Below are the code and all the weights of a small trained network. Each question names an input and a target symbol and asks about switching units off, where a switched-off unit gives its printed mean instead of its output.

import numpy as np


def w(rows, s, z=0):
    codes = np.array(rows[::2]) - 128.0
    scale = np.full(codes.shape[1], s)
    scale[-1] = z or s
    return codes * scale


def f(y):
    return np.maximum(y, 0)


def softmax(a):
    e = np.exp(a - a.max(-1, keepdims=True))
    return e / e.sum(-1, keepdims=True)


def log_softmax(a):
    a = a - a.max(-1, keepdims=True)
    return a - np.log(np.exp(a).sum(-1, keepdims=True))


def net(x, mask):
    ids = ['Ψαβημστφ'.index(c) for c in x.split()]
    T = len(ids)
    res = E[ids] + P[:T]
    u = 0
    for l in range(3):
        q, k, v = (res @ M[l].T for M in (Q, K, V))
        z = softmax(np.where(np.tri(T) > 0, q @ k.T / 3**0.5, -1e9)) @ v
        res = res + np.where(mask[u], z, O[l][:, -1]) @ O[l][:, :-1]
        u += 1
        y = f(res @ A[l][:, :-1].T + A[l][:, -1])
        res = res + np.where(mask[u : u + 4], y, B[l][:, -1]) @ B[l][:, :-1]
        u += 4
    return log_softmax(res[-1] @ U[:, :-1].T + U[:, -1])


Q, K, V, O, A, B = {}, {}, {}, {}, {}, {}
E = w([
[165,90,144,131,35,104,150,31,181,202,67],'Ψ',
[117,166,105,204,145,159,168,87,119,128,156],'α',
[35,137,220,110,72,62,147,107,187,152,182],'β',
[192,51,157,196,189,70,37,119,106,144,100],'η',
[74,121,123,169,114,113,145,147,190,169,179],'μ',
[99,108,108,60,47,139,103,167,6,154,92],'σ',
[91,176,172,124,158,144,177,78,134,100,142],'τ',
[187,103,95,70,201,165,137,186,180,158,61],'φ',
],0.015)
P = w([
[116,160,119,141,116,139,103,155,101,159,66],'0',
[141,91,95,83,111,131,136,101,132,130,161],'1',
[112,113,102,146,139,86,158,119,131,112,101],'2',
[131,105,53,124,83,107,151,124,112,48,91],'3',
[161,157,192,124,126,167,114,154,105,206,96],'4',
[153,94,139,70,110,182,119,103,171,132,225],'5',
[126,219,118,174,79,149,39,202,121,99,61],'6',
[130,84,137,145,196,99,197,94,120,141,120],'7',
[166,153,214,127,168,167,111,152,98,253,120],'8',
[104,134,40,132,73,91,108,137,125,59,110],'9',
[132,139,182,102,151,181,118,111,161,152,174],'10',
[129,85,171,147,180,91,180,128,135,187,145],'11',
],0.013)
Q[0] = w([
[89,140,147,135,169,179,158,126,128,151,246],'L0H1',
[169,114,178,121,142,133,151,153,83,227,82],'L0H1',
[117,87,105,131,186,51,238,87,145,139,107],'L0H1',
],0.013)
K[0] = w([
[77,81,188,176,244,104,175,109,92,132,222],'L0H1',
[207,50,103,15,129,200,137,93,145,214,214],'L0H1',
[127,173,202,149,137,177,131,143,95,254,68],'L0H1',
],0.0076)
V[0] = w([
[136,82,252,64,119,11,110,146,120,63,61],'L0H1',
[95,174,196,89,171,121,130,94,125,51,120],'L0H1',
[128,32,90,137,95,74,86,184,143,205,125],'L0H1',
],0.0044)
O[0] = w([
[182,183,2,105,130,74,78,54,133,207,151,4],'L0H1',
[190,208,111,121,26,59,177,138,100,144,238,19],'L0H1',
[28,109,91,112,203,162,55,137,83,124,102,170],'L0H1',
],0.006,0.0022)
A[0] = w([
[237,214,135,139,45,62,201,159,124,155,182,6],'L0N1',
[197,12,105,104,69,119,89,121,10,129,91,196],'L0N2',
[11,112,76,163,196,71,208,164,121,82,247,186],'L0N3',
[252,3,130,213,96,52,59,77,155,187,44,127],'L0N4',
],0.0041,0.0021)
B[0] = w([
[158,216,26,31,151,111,125,204,253,140,92,144],'L0N1',
[106,152,134,63,117,164,11,145,13,69,48,208],'L0N2',
[51,38,91,128,82,61,230,72,163,42,78,221],'L0N3',
[158,185,137,170,205,185,39,39,237,40,94,254],'L0N4',
],0.0054,0.0041)
Q[1] = w([
[110,156,173,145,180,116,178,143,79,254,134],'L1H1',
[106,138,102,137,89,112,116,154,97,65,168],'L1H1',
[143,174,165,143,114,190,61,160,157,148,154],'L1H1',
],0.011)
K[1] = w([
[177,57,169,56,156,168,111,113,78,202,217],'L1H1',
[80,202,118,94,133,79,83,223,119,71,96],'L1H1',
[138,36,34,105,111,84,158,89,137,2,128],'L1H1',
],0.0076)
V[1] = w([
[126,142,226,156,42,18,57,164,15,151,168],'L1H1',
[158,210,193,87,225,196,201,86,239,158,191],'L1H1',
[150,118,150,253,133,53,96,65,215,103,196],'L1H1',
],0.0029)
O[1] = w([
[134,160,123,124,187,2,21,87,97,151,172,3],'L1H1',
[194,121,109,148,38,121,157,157,138,182,100,119],'L1H1',
[4,120,63,77,196,236,195,110,55,185,119,154],'L1H1',
],0.0062,0.003)
A[1] = w([
[76,161,125,178,39,192,83,203,74,135,115,253],'L1N1',
[166,214,117,147,109,53,160,84,231,174,119,194],'L1N2',
[121,180,105,209,34,73,168,58,105,174,122,137],'L1N3',
[25,63,139,162,148,150,196,4,173,177,81,160],'L1N4',
],0.004,0.0025)
B[1] = w([
[5,251,166,108,40,119,114,176,180,118,119,183],'L1N1',
[254,68,122,27,193,181,51,137,245,96,86,168],'L1N2',
[227,222,60,91,218,85,158,146,125,71,61,164],'L1N3',
[185,125,153,127,137,93,204,41,111,193,39,254],'L1N4',
],0.005,0.0078)
Q[2] = w([
[76,123,46,102,86,91,130,127,128,5,150],'L2H1',
[98,164,136,129,140,227,115,109,207,126,182],'L2H1',
[98,174,147,111,105,158,75,197,73,154,132],'L2H1',
],0.011)
K[2] = w([
[51,215,62,146,104,70,124,177,136,39,7],'L2H1',
[171,2,70,131,200,87,205,77,164,49,120],'L2H1',
[91,65,40,43,12,173,94,98,61,15,186],'L2H1',
],0.0074)
V[2] = w([
[24,67,159,2,64,23,158,95,244,227,142],'L2H1',
[152,12,169,71,174,178,62,189,166,188,117],'L2H1',
[176,121,190,94,125,183,86,50,134,125,73],'L2H1',
],0.0055)
O[2] = w([
[122,182,96,138,135,1,136,113,135,71,79,133],'L2H1',
[86,115,80,94,107,174,98,89,153,63,125,141],'L2H1',
[139,123,125,93,96,141,85,162,39,92,163,254],'L2H1',
],0.011,0.0089)
A[2] = w([
[213,181,56,104,217,22,22,118,189,127,112,60],'L2N1',
[213,137,187,170,30,107,255,180,56,146,201,254],'L2N2',
[154,85,104,57,179,201,25,149,75,135,132,117],'L2N3',
[88,97,246,221,8,222,254,147,205,114,148,106],'L2N4',
],0.0045,0.0031)
B[2] = w([
[172,96,77,142,150,185,102,147,51,184,254,184],'L2N1',
[99,99,184,120,160,96,138,236,110,116,66,229],'L2N2',
[81,139,131,150,140,86,201,132,205,159,165,253],'L2N3',
[238,140,163,162,94,133,123,68,121,200,92,233],'L2N4',
],0.0084,0.0075)
U = w([
[56,78,140,105,73,108,124,186,11,65,150,195],'Ψ',
[152,80,170,153,127,125,135,137,93,154,108,37],'α',
[149,152,66,124,110,101,133,109,99,167,183,125],'β',
[93,122,97,116,97,169,167,92,93,183,196,7],'η',
[50,179,131,171,139,82,173,83,184,92,129,125],'μ',
[138,76,198,182,202,125,49,120,137,41,206,250],'σ',
[194,123,53,20,200,156,151,254,197,106,106,146],'τ',
[215,135,88,101,27,169,64,40,144,106,88,146],'φ',
],0.0047,0.0021)

Each question gives the input, a string of symbols that net reads in full, and the target symbol t.
The units are the heads (3 rows each of Q, K, V and O) and the neurons (one row each of A and B). Each row of codes is followed by its name. A weight is (code - 128) times the scale printed after its matrix; where a second scale follows, it is the last column's (O, A, B and U).
mask holds one flag per unit, layer by layer, with each layer's heads first. A switched-off unit (its flag False) gives its mean, the last column of its rows in O or B, instead of its output. The means were averaged over made-up inputs and are rounded, as every weight is.
A unit's drop is (log p(t) with every unit on - log p(t) with that unit switched off) / (log p(t) with every unit on - log p(t) with every unit switched off).
The circuit of an input: a set's keep is (log p(t) with only the set's units on - log p(t) with every unit switched off) / (log p(t) with every unit on - log p(t) with every unit switched off). Starting from the 12 units with the biggest drops (on a tie, the unit counted first), units are removed one at a time, each time the one whose removal leaves the highest keep (on an exact tie, the one counted first), for as long as the keep stays at least 0.8.
circuit, biggest first: the units of the circuit, biggest drop first
unit that matters most: the unit with the biggest drop
top k neurons: the k neurons with the biggest drops, biggest first
k most important neurons of layer l: the k neurons of layer l with the biggest drops, biggest first
input μ τ α, target μ: circuit, biggest first	(L2H1, L0N3, L0N4)
input Ψ σ α φ μ τ σ α α τ, target σ: unit that matters most	L1H1
input μ φ μ η φ β, target μ: circuit, biggest first	(L2H1, L0N3, L0N2)
input η φ α μ α η μ, target μ: circuit, biggest first	(L2H1, L1N1, L0N3)
input η β Ψ σ τ η μ, target σ: circuit, biggest first	(L1H1, L0N2)
input Ψ α φ φ φ α τ Ψ φ β μ, target Ψ: circuit, biggest first	(L2H1, L0N4, L1N4, L1N2)
input Ψ Ψ φ Ψ α β Ψ μ α σ τ, target μ: circuit, biggest first	(L2H1, L0N3)
input τ α φ α Ψ μ, target φ: top 2 neurons	(L2N4, L2N3)
input α α α μ μ η σ η φ τ α, target η: top 3 neurons	(L0N4, L2N3, L1N1)
input α τ μ α α β, target μ: circuit, biggest first	(L2H1, L0N3)
input μ σ Ψ α μ, target σ: top 2 neurons	(L0N4, L0N2)
input φ φ Ψ α α μ β α τ μ, target β: top 2 neurons	(L2N1, L1N1)
input α μ η τ Ψ Ψ α α η Ψ τ, target α: 2 most important neurons of layer 0	(L0N2, L0N3)
input Ψ α Ψ α μ, target α: unit that matters most	L2N4
input φ η η τ β μ, target η: top 2 neurons	(L0N4, L2N3)
input α α φ φ Ψ φ φ σ σ α, target φ: top 3 neurons	(L2N4, L0N3, L2N3)
input Ψ τ α β Ψ α μ, target β: top 3 neurons	(L2N1, L0N4, L2N2)
input α α μ η η τ α φ μ, target τ: top 2 neurons	(L0N1, L1N2)
input Ψ α α μ Ψ β σ α α, target β: top 2 neurons	(L2N1, L0N4)
input Ψ τ α Ψ φ Ψ τ α μ β, target τ: top 2 neurons	(L0N1, L1N2)
input Ψ α η β μ α β, target β: unit that matters most	L2N1
input φ Ψ φ α η α Ψ β, target η: 2 most important neurons of layer 2	(L2N3, L2N2)
input α α φ Ψ η α, target φ: top 2 neurons	(L2N4, L0N2)
